[183 135  93 151 170 126] : V
[109 125 114 177 112 128] : N
[151 127 157 114 102  90] : J
[149 127 170  96  96  86] : S
[178 135  97 143 169 128] : Q
[145 127 148 122 108  98] : D
[158 128 119 185 108  92] : H
[ 81 127 157  78 145 174] : Z
[165 133 139  76 153 123] : P
[177 135  94 148 170 130] : G
[127 147 137  67 148 176] : K
then: [135  93]
[151 170 126]
then: [ 81 127]
[157  78 145]
then: [127 148]
[122 108  98]
asked: [151 127 157 114 102  90]
J
then: [158 128]
[119 185 108]
then: [135  94]
[148 170 130]

[138 150 150 118 118 170  86 164 112 130 112 188 118 132 189 182 150 111
 169 125 189  87 112 119  99 138 144 144 118 157 189 106 131 144 138  99
 112 189  92 124 137 112 132  86 176 170 176 176 105 189 118 124 150 189
 113  99 176 182 150 176  86 170] -> T
[186  92 124 157 156  94 194 164 164 141 164  72 156 140  72  80 118 164
  95 148  72 193 114 155 179 132 125 126 156 111  72 170 141 125 133 179
 163  72 187 149 133 163 134 195  87  94  88  88 172  72 156 149 118  72
 163 179  87  80 118  88 194  95] -> F
[163 141 195  87  94  88  88 172  72 156 112 189 119 131 189 183 151 112
 170 125 189  87 112 119 100 138 144 144 119 157 189 107 131 145 138  99
 113 189  94 126 138 112 131  86 176 170 175 176 105 189 118 125 151 189
 112  99 177 182 150 176  87 170] -> M
[135 147 147 119 120 164  95 157 115 131 114 180 121 130 180 175 148 114
 164 126 179  93 114 121 104 137 142 142 120 153 180 110 131 142 137 103
 115 180 100 127 137 115 131  93 169 164 167 169 109 179 120 125 148 180
 114 104 169 173 147 169  93 164] -> E
[137 148 148 120 120 167  91 161 115 131 114 182 120 132 183 177 149 113
 166 125 183  92 114 121 102 138 143 143 120 155 183 108 132 143 138 103
 114 183  97 125 137 115 132  91 172 166 171 172 109 183 120 125 149 183
 115 102 172 177 148 172  91 166] -> X
[133 118 118 157 156  94 194 102 164 141 164  72 156 140  72  80 118 164
  95 148  72 193 164 155 179 132 125 126 156 111  72 170 141 125 133 179
 163  72 187 149 133 163 140 195  87  94  88  88 172  72 156 149 118  72
 163 179  87  80 118  88 194  95] -> B
then: [163 140 195  87  94  88  88 172  72 156]
[149 118  72]
then: [189  92 124]
[137 112 132]

[155 120 201 104 114 154 117]  R
[122 116 154 120 116 143 137]  U
[113  75 188 108 130 183 132]  C
[114 103 175 130 133 152 135]  Y
[109  94 181 122 134 155 134]  A
[122  67 195 105 119 168 127]  W
[152  60 193 124 117 148 110]  L
then: [114 103 175]
[130 133 152]
then: [109  94 181]
[122 134 155]
then: [154 120]
[116 143 137]

[105 116 145 162 185  90 143] : zof
[116 105 145 141 135 121 107] : Sipil
[131 118 169 196 125 123 141] : lik
[ 62  93 107 148 135 121 107] : deg
[ 96 107  98 136 157 148  69] : kipuf
then: [105 145]
[141 135 121]
then: [ 98 136]
[157 148  69]
then: [105 116 145]
[162 185  90]

[115 142 117 118] : Simi
[114 133 108 147] : tiz
[116 143 115 125] : kek
[114  58 108 147] : mif
asked: [115 142 117 118]
Simi
asked: [114 133 108 147]
tiz
asked: [114  58 108 147]
mif

[131 163 113  96 100] -> Lelo
[138 141 127 144 121] -> sagun
[182 111 137 115 194] -> Tori
[111 133 117 146 109] -> Tuso
[136 158 130 133 107] -> Kapak
[136 114 137 110 146] -> sis
asked: [138 141 127 144 121]
sagun
asked: [136 158 130 133 107]
Kapak
asked: [111 133 117 146 109]
Tuso
asked: [182 111 137 115 194]
Tori

[125 162 131 107 137 102  87 119  97 132]  rume
[133 131 148 143 126 137 139 131 125 147]  nezi
[130 144 126 137 141 150 148 124 147  86]  sasi
[120 131 148  90 120  77  87 129  63 157]  Kodas
[129 144 137  93 123  90  88 121  89 153]  Badot
then: [148 143 126 137]
[139 131 125]
then: [141 150]
[148 124 147]
then: [126 137 141]
[150 148 124]
asked: [120 131 148  90 120  77  87 129  63 157]
Kodas
then: [130 144 126 137 141 150]
[148 124 147]
then: [148  90 120  77]
[ 87 129  63]

[136 128 115 144 123 132  72 155 117 132] : kubim
[120 132 115 142 141 116 108 134 140 139] : laru
[123 108 142 115 116 141 132 125 155 123] : kosu
[125 118 140 124 132 135 148 102 116 116] : beras
[127  99 138 120 121 148 111 124 152 122] : Ramug
[134 147 119 126 137  88 175  74 127 132] : menuz
[125 118 140 124 132 135 117 123 126 119] : tadiz
[135 120 108 144 106 133  79 148 148 137] : Tozu
[119 152 137 123 136 113 148 134 106 127] : sado
then: [128 115 144 123 132  72]
[155 117 132]
then: [120 132]
[115 142 141]
then: [135 120 108 144 106]
[133  79 148]
then: [108 142 115 116 141 132]
[125 155 123]
then: [128 115]
[144 123 132]
then: [115 142 141 116 108]
[134 140 139]

[140 142  93 160 122 178  63 155 158] : Kem
[140 142  93 131 122 178  63 155 158] : kop
[140 142  93 131 122 178  63 155 123] : zepig
[132 126  99 136 127 141 142 138 144] : Kup
asked: [140 142  93 131 122 178  63 155 158]
kop
asked: [140 142  93 131 122 178  63 155 123]
zepig
then: [160 122]
[178  63 155]
then: [132 126]
[ 99 136 127]

[134 132 120 136 135 120 117 135 135 122 136 119 136 134 119 132 134 133
 134 135 119 131 133 134 120 121] -> rusa
[ 78  93 179  90  87 179 186  97  86 174  93 173  91  87 180  93  85  78
  81  81 187  82  79  94 176 174] -> kaves
[144 138 116 137 140 116 113 134 141 114 134 116 136 140 115 139 140 142
 142 141 112 142 141 140 115 115] -> gev
[148 140 108 146 146 108 102 143 147 110 144 107 144 145 106 141 145 144
 146 146 105 141 143 145 108 110] -> bitu
[117 120 138 121 120 138 139 122 120 137 123 137 121 119 138 121 119 117
 118 118 140 118 117 121 137 137] -> ruva
[ 92 107 163  97  95 165 172 105  92 164  97 160  99  98 165 100  97 101
  95  98 171 101 104  96 166 163] -> Zeti
[115 118 148 110 113 149 150 114 113 144 106 144 110 115 148 117 112 117
 113 115 149 118 117 116 147 144] -> beba
[ 99 101  98 155 156  96  90 148 159  98 155 100 153 154  96 151 155 151
 157 154  91 150 149 155  96  98] -> sogit
then: [99 98]
[165 100  97]
then: [117 120 138 121 120 138 139]
[122 120 137]
then: [144 145 106 141 145 144 146]
[146 105 141]

[136 136 132 139] = gesi
[148 149 116 150] = lalev
[139 138 130 141] = makom
[172 175  85 174] = papof
[172 169  88 167] = nebes
[163 162  98 161] = gemut
[184 186  69 181] = fudiz
[147 146 120 147] = raluv
asked: [184 186  69 181]
fudiz
asked: [172 169  88 167]
nebes
asked: [139 138 130 141]
makom
asked: [163 162  98 161]
gemut
asked: [147 146 120 147]
raluv

[186 173  75 184 185  74  68 179 187  77 186  77 184 182  74 179 184 180
 186 183  70 177 178] = zofiv
[159 158 102 158 158 103 104 161 157 186 184  77  77 182 103 157 160 163
 160 161 104 159 164] = tapuv
[133 139 133 135 135 157 161 103 104 131 135 129 137 136 134 139 135 137
 135 135 138 135 137] = demut
asked: [133 139 133 135 135 157 161 103 104 131 135 129 137 136 134 139 135 137
 135 135 138 135 137]
demut
then: [186 184  77  77 182 103 157 160 163]
[160 161 104]
then: [103 104 161 157]
[186 184  77]
then: [ 77 186  77 184 182]
[ 74 179 184]
then: [186 183]
[ 70 177 178]

[178  79  80  78]  punug
[185  74  75  74]  Tum
[182  72  74  77]  zire
[185  77  72  72]  nisez
[187  74  71  73]  Puven
[182  72 178 180]  lipa
[184  71  70  76]  mesi
[185  74  75  78]  Vod
asked: [185  74  75  78]
Vod
asked: [178  79  80  78]
punug
asked: [184  71  70  76]
mesi

[ 98  98 143 148  95] -> Dite
[190 182  84  78 195] -> Gumil
[129 128 142 135 128] -> fus
[145 145 148 133 146] -> vepo
[152 154 130 118 155] -> kife
[112 110 125 131 109] -> Letop
[118 124 119 123 119] -> Gener
asked: [118 124 119 123 119]
Gener
asked: [112 110 125 131 109]
Letop
asked: [ 98  98 143 148  95]
Dite
asked: [152 154 130 118 155]
kife

[152 123 155 165 105 148 176 103 117] = nezup
[109 102  98 108  78 135  94  81 122] = gogad
[111 102 137 103 167 111 100 172 168] = pupob
[116  78  82 157 111 167 140 160 134] = Vut
[ 78 127 182 176 109 113 109 106 120] = gitus
[ 97 175  82  93 180 104 155  79 110] = Basu
[ 82 121 125  82  76 169 109  91 104] = Sude
[181 162 120 152 173 112 111 120 137] = tagos
[ 79  76 133  91  78 166 125 135 144] = ribi
[141 158 173 106 123 112 107 110 129] = Sokiz
[ 79  76 176 176 101 117  98  98 145] = Nopeb
[ 84 125 178  78 135 168  94 168 120] = suv
then: [111 167]
[140 160 134]
then: [141 158]
[173 106 123]
asked: [ 79  76 133  91  78 166 125 135 144]
ribi
then: [ 97 175  82  93 180]
[104 155  79]
then: [ 78  82 157 111 167]
[140 160 134]
asked: [109 102  98 108  78 135  94  81 122]
gogad

[143 151 139 142 115 123 137 131 129 110 122 128 117 122 122 108 135 117
 130 136 134 122 120 121 134 133 123 123 128 107 130 101 147 121 129 115
 123 124 147 111 148] = fad
[137 123 140 126 125 120 127 139 123 130 133 129 127 109 127 141 140 122
 115 123 136 109 127 125 137 131 133 141 130 112 130  97 120 133 125 121
 138 117 136 148 111] = pema
[145 141 140 128 116 122 124 141 145 118 121 126 114 135 141 122 140 125
  54 132 129 135 136 127 141 131 130 130 141  97 133 112 135 116 126 120
 130 123 129  99 131] = sigav
[116 121 143 130 118 124 126 127 124 129 129 124 116 106 131 144 138 125
 125 120 130 106 129 127 137 136 149 131 136 127 117 121 112 131 129 119
 142 123 128 146 115] = lam
then: [123 136 109 127 125 137 131 133 141 130 112]
[130  97 120]
then: [118 121]
[126 114 135]
then: [131 130 130 141  97 133 112]
[135 116 126]
then: [129 115 123]
[124 147 111]

